Below is a small trained network, with its code and all its weights. Each question gives an input and a target symbol and asks what happens when units are switched off, that is, made to give their printed mean instead of their output.

import numpy as np


def w(rows, s, z=0):
    codes = np.array(rows[::2]) - 128.0
    scale = np.full(codes.shape[1], s)
    scale[-1] = z or s
    return codes * scale


def f(y):
    return y / 2 * (1 + np.tanh(0.7978845608 * (y + 0.044715 * y**3)))


def softmax(a):
    e = np.exp(a - a.max(-1, keepdims=True))
    return e / e.sum(-1, keepdims=True)


def log_softmax(a):
    a = a - a.max(-1, keepdims=True)
    return a - np.log(np.exp(a).sum(-1, keepdims=True))


def net(x, mask):
    ids = ['ΦΩβγζθξτ'.index(c) for c in x.split()]
    T = len(ids)
    res = E[ids] + P[:T]
    u = 0
    for l in range(3):
        q, k, v = (res @ M[l].T for M in (Q, K, V))
        z = softmax(np.where(np.tri(T) > 0, q @ k.T / 3**0.5, -1e9)) @ v
        res = res + np.where(mask[u], z, O[l][:, -1]) @ O[l][:, :-1]
        u += 1
        y = f(res @ A[l][:, :-1].T + A[l][:, -1])
        res = res + np.where(mask[u : u + 12], y, B[l][:, -1]) @ B[l][:, :-1]
        u += 12
    return log_softmax(res[-1] @ U[:, :-1].T + U[:, -1])


Q, K, V, O, A, B = {}, {}, {}, {}, {}, {}
E = w([
[169,230,95,144,226],'Φ',
[197,198,67,79,102],'Ω',
[140,77,67,78,213],'β',
[105,46,200,111,27],'γ',
[74,204,177,237,180],'ζ',
[32,123,219,243,169],'θ',
[70,87,190,168,121],'ξ',
[150,163,194,148,1],'τ',
],0.0087)
P = w([
[38,128,66,110,130],'0',
[116,99,44,160,52],'1',
[52,248,154,95,150],'2',
[175,57,84,210,115],'3',
[166,167,254,113,165],'4',
[200,24,146,213,161],'5',
],0.0088)
Q[0] = w([
[198,131,23,40,203],'0.h0',
[72,87,199,254,89],'0.h0',
[197,154,95,128,163],'0.h0',
],0.0081)
K[0] = w([
[142,121,3,62,176],'0.h0',
[71,124,198,173,82],'0.h0',
[193,148,91,135,140],'0.h0',
],0.011)
V[0] = w([
[149,154,180,102,108],'0.h0',
[253,154,109,2,219],'0.h0',
[164,167,64,85,143],'0.h0',
],0.0048)
O[0] = w([
[152,100,154,102,156,110],'0.h0',
[142,254,118,178,101,5],'0.h0',
[140,170,138,203,79,117],'0.h0',
],0.0068,0.0024)
A[0] = w([
[205,143,128,153,194,243],'0.n0',
[88,178,85,162,115,116],'0.n1',
[177,94,210,102,170,254],'0.n2',
[177,106,85,254,144,209],'0.n3',
[221,134,127,101,124,168],'0.n4',
[63,137,98,61,94,175],'0.n5',
[225,107,121,155,108,109],'0.n6',
[164,162,158,155,93,95],'0.n7',
[111,97,132,168,12,178],'0.n8',
[162,187,141,131,220,148],'0.n9',
[121,117,108,102,73,132],'0.n10',
[78,124,147,54,62,225],'0.n11',
],0.0086,0.0034)
B[0] = w([
[136,134,172,215,37,226],'0.n0',
[182,116,33,126,159,156],'0.n1',
[178,64,228,174,132,252],'0.n2',
[54,59,94,151,56,254],'0.n3',
[141,207,102,150,56,164],'0.n4',
[203,125,120,99,184,170],'0.n5',
[191,139,127,129,37,163],'0.n6',
[134,189,129,68,62,132],'0.n7',
[78,69,89,2,142,202],'0.n8',
[90,169,149,182,73,190],'0.n9',
[143,108,78,62,136,139],'0.n10',
[190,152,131,61,181,199],'0.n11',
],0.0063,0.0041)
Q[1] = w([
[81,19,2,109,45],'1.h0',
[116,23,70,158,14],'1.h0',
[85,151,28,90,182],'1.h0',
],0.0056)
K[1] = w([
[166,224,195,115,250],'1.h0',
[191,212,255,117,194],'1.h0',
[87,163,47,47,183],'1.h0',
],0.0074)
V[1] = w([
[202,206,93,134,1],'1.h0',
[90,171,135,224,138],'1.h0',
[34,144,179,177,158],'1.h0',
],0.0086)
O[1] = w([
[21,92,138,95,94,74],'1.h0',
[76,255,147,100,184,6],'1.h0',
[169,252,187,74,188,68],'1.h0',
],0.0095,0.0012)
A[1] = w([
[143,120,96,3,112,104],'1.n0',
[144,72,150,151,213,134],'1.n1',
[190,182,114,65,135,198],'1.n2',
[116,205,209,216,96,220],'1.n3',
[84,158,118,119,143,31],'1.n4',
[115,141,153,110,162,6],'1.n5',
[171,88,85,177,178,112],'1.n6',
[101,165,37,90,144,184],'1.n7',
[144,66,152,104,192,111],'1.n8',
[169,145,163,127,128,1],'1.n9',
[149,92,202,177,68,168],'1.n10',
[106,82,190,136,223,164],'1.n11',
],0.0075,0.0052)
B[1] = w([
[69,156,185,124,181,155],'1.n0',
[201,208,83,181,58,187],'1.n1',
[221,99,140,125,253,196],'1.n2',
[96,77,17,107,174,255],'1.n3',
[134,106,241,157,28,127],'1.n4',
[108,80,187,162,60,120],'1.n5',
[174,103,157,204,101,188],'1.n6',
[34,149,100,117,152,168],'1.n7',
[123,241,126,130,66,178],'1.n8',
[120,124,221,130,59,134],'1.n9',
[115,48,38,151,51,249],'1.n10',
[147,205,5,92,127,201],'1.n11',
],0.0049,0.0084)
Q[2] = w([
[126,117,87,218,158],'2.h0',
[61,54,214,183,152],'2.h0',
[193,71,253,110,147],'2.h0',
],0.0051)
K[2] = w([
[114,158,252,155,79],'2.h0',
[174,203,151,56,4],'2.h0',
[151,54,102,49,174],'2.h0',
],0.0045)
V[2] = w([
[161,129,109,162,123],'2.h0',
[64,108,100,253,190],'2.h0',
[165,182,8,173,127],'2.h0',
],0.0063)
O[2] = w([
[98,155,70,118,184,165],'2.h0',
[131,121,87,101,254,173],'2.h0',
[62,54,76,79,169,254],'2.h0',
],0.0074,0.0088)
A[2] = w([
[60,189,152,60,183,13],'2.n0',
[48,142,117,98,11,57],'2.n1',
[140,154,162,152,127,31],'2.n2',
[254,175,165,205,108,229],'2.n3',
[151,84,119,219,30,86],'2.n4',
[118,107,94,188,177,118],'2.n5',
[125,176,92,68,164,171],'2.n6',
[184,141,69,88,155,237],'2.n7',
[64,47,142,83,91,139],'2.n8',
[144,109,199,174,56,31],'2.n9',
[117,158,169,158,115,24],'2.n10',
[131,87,238,78,131,254],'2.n11',
],0.0083,0.0044)
B[2] = w([
[133,162,167,206,7,172],'2.n0',
[207,151,126,226,157,213],'2.n1',
[142,225,179,46,150,121],'2.n2',
[89,101,21,137,132,211],'2.n3',
[143,153,178,2,122,238],'2.n4',
[123,121,196,90,90,195],'2.n5',
[86,109,155,112,159,193],'2.n6',
[105,59,195,159,113,230],'2.n7',
[129,185,75,114,165,249],'2.n8',
[111,128,57,143,156,144],'2.n9',
[173,222,180,109,171,120],'2.n10',
[69,76,109,144,154,141],'2.n11',
],0.0085,0.013)
U = w([
[189,160,149,124,106,146],'Φ',
[184,134,137,128,214,40],'Ω',
[164,147,200,114,186,143],'β',
[199,91,138,255,93,135],'γ',
[132,97,135,107,93,1],'ζ',
[93,174,160,92,123,100],'θ',
[76,51,136,120,152,194],'ξ',
[131,149,71,150,142,163],'τ',
],0.0075,0.0071)

Each question gives the input, a string of symbols that net reads in full, and the target symbol t.
The units are the heads (3 rows each of Q, K, V and O) and the neurons (one row each of A and B). Each row of codes is followed by its name. A weight is (code - 128) times the scale printed after its matrix; where a second scale follows, it is the last column's (O, A, B and U).
mask holds one flag per unit, layer by layer, with each layer's heads first. A switched-off unit (its flag False) gives its mean, the last column of its rows in O or B, instead of its output. The means were averaged over made-up inputs and are rounded, as every weight is.
A unit's drop is (log p(t) with every unit on - log p(t) with that unit switched off) / (log p(t) with every unit on - log p(t) with every unit switched off).
The circuit of an input: a set's keep is (log p(t) with only the set's units on - log p(t) with every unit switched off) / (log p(t) with every unit on - log p(t) with every unit switched off). Starting from the 12 units with the biggest drops (on a tie, the unit counted first), units are removed one at a time, each time the one whose removal leaves the highest keep (on an exact tie, the one counted first), for as long as the keep stays at least 0.8.
circuit, biggest first: the units of the circuit, biggest drop first
unit that matters most: the unit with the biggest drop
top k neurons in layer l: the k neurons of layer l with the biggest drops, biggest first
drop when u is switched off: that unit's drop, to one decimal
input ξ ξ Φ, target γ: circuit, biggest first	1.h0; 0.n8; 2.n4; 0.h0
input Φ θ Φ θ τ, target Ω: circuit, biggest first	1.h0; 0.n3; 0.h0; 1.n2
input ζ Ω ξ τ Ω, target Φ: unit that matters most	2.n4
input γ Ω τ θ Ω, target Ω: circuit, biggest first	1.h0; 0.n3; 1.n2
input ζ Ω ζ Ω, target β: circuit, biggest first	1.h0; 1.n10
input Ω Φ θ Ω, target Ω: circuit, biggest first	1.h0; 1.n2
input β Φ ξ, target θ: top 3 neurons in layer 2	2.n0; 2.n3; 2.n7
input Ω Ω ξ Ω τ, target τ: top 2 neurons in layer 2	2.n8; 2.n1
input τ ξ Φ ξ Ω, target γ: top 2 neurons in layer 0	0.n3; 0.n8
input Φ ξ ζ γ, target β: top 2 neurons in layer 0	0.n8; 0.n9
input Ω τ β ξ β, target γ: top 2 neurons in layer 2	2.n8; 2.n6
input Ω θ Ω β Ω θ, target τ: top 2 neurons in layer 2	2.n8; 2.n1
input ξ Ω Φ ξ γ, target γ: top 2 neurons in layer 0	0.n2; 0.n3
input Φ ζ Φ Ω θ ζ, target Ω: unit that matters most	1.h0
input Ω Φ τ, target θ: top 2 neurons in layer 0	0.n3; 0.n11
input Φ β Ω τ, target τ: top 2 neurons in layer 1	1.n2; 1.n6
input γ Ω Ω β ζ Ω, target β: top 2 neurons in layer 1	1.n2; 1.n10
input Ω β Φ, target ξ: top 2 neurons in layer 2	2.n1; 2.n8
input Φ γ Ω Φ γ γ, target ζ: top 2 neurons in layer 2	2.n4; 2.n3
input Φ ξ τ γ Ω, target ζ: top 2 neurons in layer 0	0.n8; 0.n3
input Ω τ Ω Φ ξ Ω, target γ: top 2 neurons in layer 1	1.n3; 1.n2
input Ω ζ τ ξ γ β, target ζ: drop when 0.n11 is switched off	0.1
input Ω ζ Ω Ω Φ Ω, target θ: drop when 2.n6 is switched off	0.1
input γ ξ Ω Φ β, target θ: drop when 0.n3 is switched off	0.5
input τ β β Φ, target ξ: drop when 2.h0 is switched off	0.7
